Each row is followed by its class.
[ -25 -102  234   95 -489 -253  581 -349  146 -275  -55  -55 -436  -13
  157  358  193   88  224  -12   66 -153  -75  373 -303  317  176 -401
    4  -49 -181 -142  366 -370 -168  129  406]  nav
[-356 -350  505  -19  218   -6 -376   45  -82 -295  240  584  349 -321
  223  453  424  315 -157  -63  -42  -19 -207  373  -59 -309  -77 -400
 -238  320  197 -193  104   14  147 -171  241]  mav
[-375 -161 -274  332   76  -33  -58 -310 -110  140  -17  249 -398 -318
  113 -786  -20 -342 -295 -113 -156  280  335  -73  105 -105 -265  -66
  219  -52   75 -647  141  160 -180  -83  112]  Devob
[   4 -380   26  185 -369   36  568 -249   58  -20  -10  -40 -330   19
  -40  -18   69   15   33   93   -3  -90 -320  249 -253  107   39 -508
 -100  -41  -67  -11  385 -265   34 -124  274]  Lezez
[-365 -415  419 -116  268  102 -262   74  -55 -272  310  524  312 -321
  220  300  385  273 -256  -50  -29 -148 -208  306 -103 -442 -220 -364
 -290  297  244 -133  121    2  189 -202  212]  mav
[-452 -359 -194  459  198   39 -185 -160 -147  195   39  277 -413 -325
  153 -898  -99 -303 -337  -22 -292  198  244  -48  219 -211 -329 -172
  218   37  105 -488  159  165 -177 -258   79]  moke
[-346 -365  513   22  212  -61 -380   23  -29 -291  271  586  357 -361
  236  468  431  372 -127  -73   22  -49 -219  447   19 -278 -112 -393
 -193  344  181 -235   69   -7  172 -161  304]  baru
[-308 -377  513  -63  284  121 -328    3 -128 -301  284  520  297 -411
  219  406  416  270 -170  -99   19  -97 -171  368  -32 -331 -111 -401
 -273  344  186 -162   87  -54  189 -278  204]  Lezez
[ -17  280  -21 -106  244  155  -85  -49   20 -123  161 -117  -66  409
   48 -203  -71  -73 -268   27 -197  208   -4 -444  -16 -287 -164 -134
  -85 -243   77  -42  216  510  188  200  116]  moke
[  16  -87  -45   93 -354 -223  718 -397   87 -131  -56  -99 -327   23
  181  194   90  127 -133   55  -77 -157  -52  264 -304  367  287 -388
  -34 -127 -111  -46  351 -399 -243   -4  405]  mav
[-136  202  -88 -116  114   95  -23   50   42 -133  138  -68 -140  336
  119 -206 -197 -136 -252  -15 -189  169  -27 -359   65 -387 -347  -67
  -65  -73  116  -35  190  590  108  173   68]  zok
[-384 -345 -189  328  168   -3  -77 -259 -118   57   42  260 -407 -375
   97 -713   33 -344 -303 -212  -92  196  320   59  128   -5 -477   -1
  215   33   54 -707  189  105 -135 -158  235]  Lezez
[ -46 -104   78  177 -585 -189  614 -388  153 -217  -28  -44 -416   44
  144  260  216  102   69  -24   53  -82  -50  323 -252  259   87 -480
  -32  -84 -160 -196  405 -266 -126   99  430]  zok
[ -59 -224  172  264 -439 -193  592 -299  147 -142   10   44 -421   35
  199  183   99  160   -3   14  -48  -45 -157  239 -210  134  140 -470
  -17  -75  -83 -208  423 -221  -34   47  461]  Reme
[-131 -135  240  219 -516 -267  581 -359  162 -252   15   10 -438   37
  209  357  234  182   83  -14   69  -63  -74  311 -216  286  129 -456
  -10  -72 -130 -261  387 -293  -82   91  543]  nav
[-231  215 -149 -238  321  125   -5   86   16  -76  151 -123 -167  319
  161 -299 -225 -188 -355   -4 -220  229  -72 -438  -31 -500 -293  -96
  -62  -88  199  -55  239  607   83  162  -21]  Devob
[-340 -342  410  -33  206  -12 -291   29  -66 -280  256  535  330 -361
  231  466  376  339 -179 -104   20 -102 -199  429  -65 -330 -111 -399
 -248  347  222 -156  104    0  184 -199  275]  zok
[ -86 -161  177   55 -397 -139  653 -282   93 -182  -14  -78 -450    5
  141  231  156   12  122    0   30 -182  -80  232 -318  175  221 -488
  -16  -96 -102  -28  386 -403 -259  105  423]  Devob
[-339 -353  353  -53  174  -48 -231   26  -15 -266  273  503  282 -307
  130  314  363  299 -268  -98  -38 -138 -156  360 -119 -380 -159 -351
 -273  355  190 -246  159   -3  177 -179  290]  moke
[-299 -382  292 -105  216  -10 -246  109  -11 -291  269  524  236 -390
  256  372  346  239 -300  -62 -150 -127 -196  348 -119 -401 -169 -373
 -262  354  194 -340  126  -15  105 -254  225]  Devob
[-468 -257 -184  379   92 -118 -119 -272  -55  101   36  330 -342 -297
  128 -681   30 -225 -319 -195 -199  262  341  -19   85 -158 -328  -11
  243   26   83 -652  204  102 -142 -101  125]  Lezez
[-389 -267 -201  363  118   23 -205 -193 -138  135   28  254 -373 -292
  222 -790  -10 -309 -278  -51 -261  212  298  -34  133 -159 -296 -160
  216  -42  133 -521  193  140 -219 -140  156]  mav
[ -36  275  -26  -18  210  126  -26 -130   24 -139  187 -102  -32  381
   73 -173 -151  -49 -245  -69 -276  227   20 -432    3 -319  -55 -159
  -39 -231   71  -87  203  486  185  252  130]  moke
[-453 -313 -243  408  166   75 -117 -160 -187  171   18  219 -381 -310
  131 -801  -65 -340 -336  -23 -268  209  224  -90  115 -170 -296 -132
  192  -21  105 -508  197  133 -187 -243   66]  moke
[  -8 -323   51  145 -366  -95  540 -263   92    3  -74  -82 -371   60
  -44   17   23   56   77   83    4 -138 -236  264 -293  119   69 -401
  -93  -26 -119   10  386 -255    4  -83  118]  moke
[-392 -302  417  -36   78   41 -225   25  -83 -406  277  592  380 -359
  145  548  425  428 -191  -70   44 -155 -166  434  -17 -282 -145 -283
 -323  444  227 -165   16  -71  213 -177  415]  Reme
[-356 -350  454  -50  269   -5 -347   56  -93 -267  253  477  342 -368
  217  479  361  287 -130 -141  -34 -123 -182  394  -87 -333  -24 -416
 -235  362  183 -125  148   -3  206 -208  140]  moke
[-430 -448  582  -20  320   37 -216  134  -96 -214  281  491  224 -368
  242  266  290  245 -263   30  -63 -165 -227  254  -43 -464 -216 -298
 -238  336  225 -110   88  -14  178 -265  262]  Lezez
[   3  243  -25  -41  204  120  -51  -86   11 -159  197  -49  -84  352
   77   19  -26   41 -254  -41 -204  191   11 -435   -7 -291 -154 -113
  -68 -240   83  -57  177  436  247  257  271]  Reme
[ -56  145  -78  -88  199  172  -50  -42   59 -160  206  -74  -65  350
   54 -146 -109  -85 -198   19 -231  187 -137 -378  -33 -364 -285 -156
  -93 -206  106  -83  226  573  325  215   94]  nav
[-423 -310  492  -89  327  106 -293   87 -158 -263  256  504  349 -346
  230  463  386  350 -212  -31   37  -89 -245  335  -13 -291 -141 -348
 -292  377  252  -95   45  -15  198 -250  218]  Reme
[-110  199  -82 -264  301   42   -9  136   11 -113  133 -109 -207  306
  197  -82 -199 -115 -303  -54 -214  146  -92 -430  -17 -394 -344   21
  -65  -49  132  -58  233  484   91  144   45]  Devob
[ -71 -333   73   92 -361  -63  623 -283   85   13  -28  -73 -308   39
  -47   25   20   67   21   26   26 -113 -255  235 -318  128   82 -484
 -137  -77  -31    1  436 -215   39  -31  309]  Reme
[-386 -459  579  -38  252   68 -305   71  -72 -205  275  464  261 -330
  225  160  376  253 -313   27  -58 -234 -147  282  -29 -463 -197 -366
 -272  256  230 -156   96   -3  178 -174  178]  baru
[-460 -175 -236  398   60  -46  -45 -223  -81  119   -6  296 -426 -299
   94 -754  -19 -234 -341  -73 -116  244  358  -85  136 -171 -336  -26
  209   -2   27 -592  140  165 -147 -120  216]  moke
[-357 -465  480  -61  345   30 -297  107  -35 -136  255  440  223 -298
  158  203  367  274 -259   66  -42 -187 -191  310  -53 -450 -174 -357
 -224  305  245  -66   65  -26  154 -206  108]  Lezez
[-417 -329 -162  320  182  -18  -78 -274 -109   69   81  319 -339 -399
  122 -755    3 -276 -361 -201 -159  226  295   19  118  -82 -438  -53
  201   12   90 -697  224   88 -106 -202  243]  Lezez
[  76  266  -35  -60  134   75 -159  -73   49 -122  145 -157  -90  365
  104  -77  -54 -120  -94   63 -204  126   16 -341    3 -304 -109 -150
  -46 -244   15  -94  157  499  208  226  -51]  baru
[-485 -306 -274  347  268  -29  -88 -165 -155  156   27  228 -388 -369
  275 -846 -135 -353 -477 -193 -245  201  330  -53   54 -187 -245  -25
  264  -41  237 -595  259  197 -244 -125  206]  Reme
[   8  314  -25  -88  119   22  -55 -109   -8 -185  152  -13 -152  385
  131  -39  -35   -8 -197  -22 -148  176   27 -340  -14 -221 -213 -154
  -24 -214  106  -15  240  401  128  235  264]  zok
[-440 -260 -224  385   48  -89   45 -259 -103  100   -7  329 -481 -392
  178 -746  -96 -276 -371 -178 -209  227  355  -50   77  -93 -216  -27
  262  -38  180 -666  206   97 -205  -36  372]  Reme
[-367 -351  333 -114  179   10 -185   77  -14 -304  291  461  224 -365
  201  461  398  262 -176  -44  -20 -181 -124  317  -87 -358 -211 -340
 -278  329  165 -251   92  -42  178 -202  284]  Devob
[-118  224 -212 -204  246   72    0   71   77 -131  138 -128 -182  312
  103 -183 -200 -123 -388  -63 -273  181  -60 -431   11 -446 -290  -63
 -122  -31   90  -39  232  554   91   93   34]  zok
[-385 -353  491  -56  144   32 -314   25 -102 -366  283  591  407 -351
  215  448  410  370 -163  -51  -32 -108 -156  391  -35 -329 -190 -339
 -286  390  210 -163   89  -71  214 -250  303]  mav
[ -45 -351   72  100 -315  -49  574 -197  104    6  -59 -102 -356    6
  -53  -72   22    1  -36   63  -25 -129 -279  192 -268   54   63 -474
 -136  -38 -104    7  408 -260  -21 -165  172]  zok
[ 172  225   61 -169   19  -37 -200   21   98   17   48  -93 -106  351
   18 -224 -244  -14 -188  -90 -296  163   10 -324  -65 -323 -200 -140
 -119 -131  -27   25  240  470  229  194  107]  baru
[-514 -356 -244  316  206 -107   28 -181 -141  202   -3  218 -427 -337
  219 -854 -179 -343 -466 -191 -278  219  261 -110   40 -225 -235  -59
  318  -53  259 -589  282  112 -252  -80  205]  Devob
[-341 -420  466  -93  228   38 -289  109  -32 -295  312  511  339 -358
  183  363  359  297 -220  -85  -52 -167 -225  400 -100 -455 -188 -387
 -264  368  221 -156  132  -20  177 -187  278]  Lezez
[-130 -370   88  160 -449  -51  616 -241   65   19  -32  -56 -311   15
  -11  -63    3   26  -45   55  -21 -164 -296  231 -317   11  100 -531
 -127 -109  -10  -55  442 -247  -21  -94  248]  zok
[  38  308  -22  -99  230   67  -75 -132   10 -166  179  -98 -113  417
   84 -121 -110   33 -258  -50 -255  220   41 -449   31 -248 -198 -142
  -27 -221   50  -36  252  417  209  175  192]  moke
[  83  255  -77 -197  105   21 -137   -1   42    8   53 -115 -166  280
   84 -205 -223 -117 -122  -33 -260  171   13 -313  -59 -296 -211 -141
 -119 -113   55  -51  264  544  172  191   42]  Reme
[-381 -394 -274  350  126   28  -39 -300 -124   95   76  263 -381 -348
   55 -793   -6 -338 -386 -156 -123  159  318   37  136  -65 -478  -56
  169   -2   94 -741  131  136 -117 -198  151]  nav
[-370 -358  461 -107  334    9 -386   39 -117 -270  274  496  337 -354
  264  441  387  226  -88  -96    3  -76 -183  379  -61 -320 -113 -409
 -232  335  234 -174  127   30  180 -249  143]  mav
[  72  292   30  -36    5   27  -43 -136   89 -277  147  -52 -119  370
  148   17   -4   38 -167   -5 -173  180   74 -278   42 -170 -195  -77
  -18 -154    9  -99  179  404  163  220  286]  Lezez
[-437 -167 -177  391   32  -20 -148 -257  -85   54    9  367 -378 -359
   97 -763   39 -290 -341 -208 -151  286  380  -47  154  -86 -281  -76
  215  -29   -4 -689  134  107 -222  -87  254]  baru
[ 147  246  -69 -137   57   27 -117 -106   90  -11   99 -185  -77  418
   -1 -302 -230  -68 -200  -93 -282  218   25 -362  -22 -327 -170 -213
  -88 -183   31  -21  251  535  215  219  159]  Devob
[-441 -204 -199  404  128  -26  -96 -291  -83   95   14  310 -363 -381
  122 -800   11 -294 -359 -152 -157  268  349  -61  173 -143 -304  -68
  244  -39    0 -708  122  145 -167 -103  195]  baru
[-279 -370  293  -85  110    4 -265   25  -31 -259  309  476  282 -351
  185  399  396  286 -245 -115 -113 -138 -128  347  -72 -419 -210 -389
 -254  351  199 -395   70  -80  126 -208  208]  Devob
[-373 -381 -222  331  131  -51  -78 -344 -100   74   78  243 -327 -342
   93 -781   38 -265 -395 -213 -170  188  395   12  136 -105 -419  -34
  216  -29  103 -747  211   53 -196 -136  218]  Devob
[-409 -251 -212  378   93  112 -155 -217 -174  156    8  245 -417 -349
  141 -899  -45 -312 -373  -92 -254  203  326  -86  131 -188 -266 -114
  171  -46  161 -641  145  110 -214 -153  193]  Reme
[ -60 -160   15   87 -355 -192  623 -368   90 -133  -26  -84 -347  -16
  183  225  133  100  -25   19  -27 -128  -86  311 -311  344  173 -418
  -65  -60  -75 -165  373 -353 -169  -41  364]  nav
[ 119  336    3 -160   50  -27 -126 -129   80  -72   97 -107  -85  378
    8 -214 -202   20 -207 -129 -224  194  100 -338 -108 -321 -127 -166
 -111 -230   39  -52  311  527  278  282  246]  Reme
[ -99  239  -98 -194  262  106  -86   93    8  -50  118 -117 -116  384
  106 -199 -211 -124 -237  -32 -189  236 -130 -415   22 -422 -344  -89
  -61  -67  133   30  225  581  140  142  -44]  zok
[-349 -459  464  -61  255   44 -313   22  -69 -142  250  438  288 -274
  196  173  390  280 -313   68  -49 -187 -161  337  -77 -394 -139 -374
 -281  256  291 -159   87  -19  140 -195   80]  baru
[-321 -312  438  -39  223  -14 -419   11  -64 -286  244  549  312 -387
  214  479  446  366 -107 -101   42  -52 -136  436  -48 -320  -67 -446
 -243  362  210 -196  109   15  201 -210  341]  Reme
[  51 -203  214  206 -551 -161  571 -373  119 -177  -36   -6 -404  -28
  101  141  154   87  128  -20    3 -151 -117  379 -265  273  207 -526
    7  -66 -145  -68  332 -400 -200   99  536]  nav
[ -60  253 -144 -204  186   82   21   57   62 -134  107 -125 -160  327
  105 -166 -225  -88 -274  -30 -149  155  -13 -342   24 -345 -293   42
  -99  -18   63   22  189  521  106  153   65]  Lezez
[ -11  200  -98   -9  112  121  -19  -92   32 -114  143  -86  -16  401
   85  -95 -101  -69 -190   63 -246  139  -16 -361   -3 -309 -153 -124
  -57 -236   87  -27  161  502  148  235   15]  zok
[-186  310 -182 -258  216  135  -33   91   -2 -117  110 -150 -185  324
  155 -173 -210 -178 -207   49 -169  167  -47 -408  -31 -446 -301   -5
 -103  -56  178    8  219  636  137  186  -99]  Reme
[   8 -167  178  136 -386 -170  616 -301  139 -178   -6    0 -384    0
  121  166   96   72   68   -4   22 -129 -147  274 -250  213  233 -475
   -7  -97 -137  -58  363 -339 -181   93  489]  baru
[-461 -290 -198  443  173    7 -152 -147 -140  197   43  239 -389 -318
  195 -817  -85 -308 -330  -28 -269  182  233  -82  172 -233 -297 -135
  208  -44  145 -569  141  147 -220 -199  161]  zok
[-456 -268 -194  390  229 -106 -116 -273  -86  113   58  279 -354 -355
  190 -777  -23 -248 -348 -103 -188  235  313  -27  162 -210 -344  -76
  270   -8   80 -616  166  145 -167 -167  214]  Devob
[ -18 -167   26   25 -206 -240  650 -310  107 -111  -37  -58 -405  -17
  218  185   54   60  -43   50 -103 -148 -101  238 -337  321  265 -364
  -49  -99  -63  -85  408 -381 -209  -46  286]  mav
[ -72 -176  134  153 -406  -45  659 -262  100 -187  -37  -79 -404   33
   53  101   87   34   61   63  -77 -140 -177  206 -294  142  198 -484
  -26  -79 -148  -37  377 -348 -170   64  369]  moke
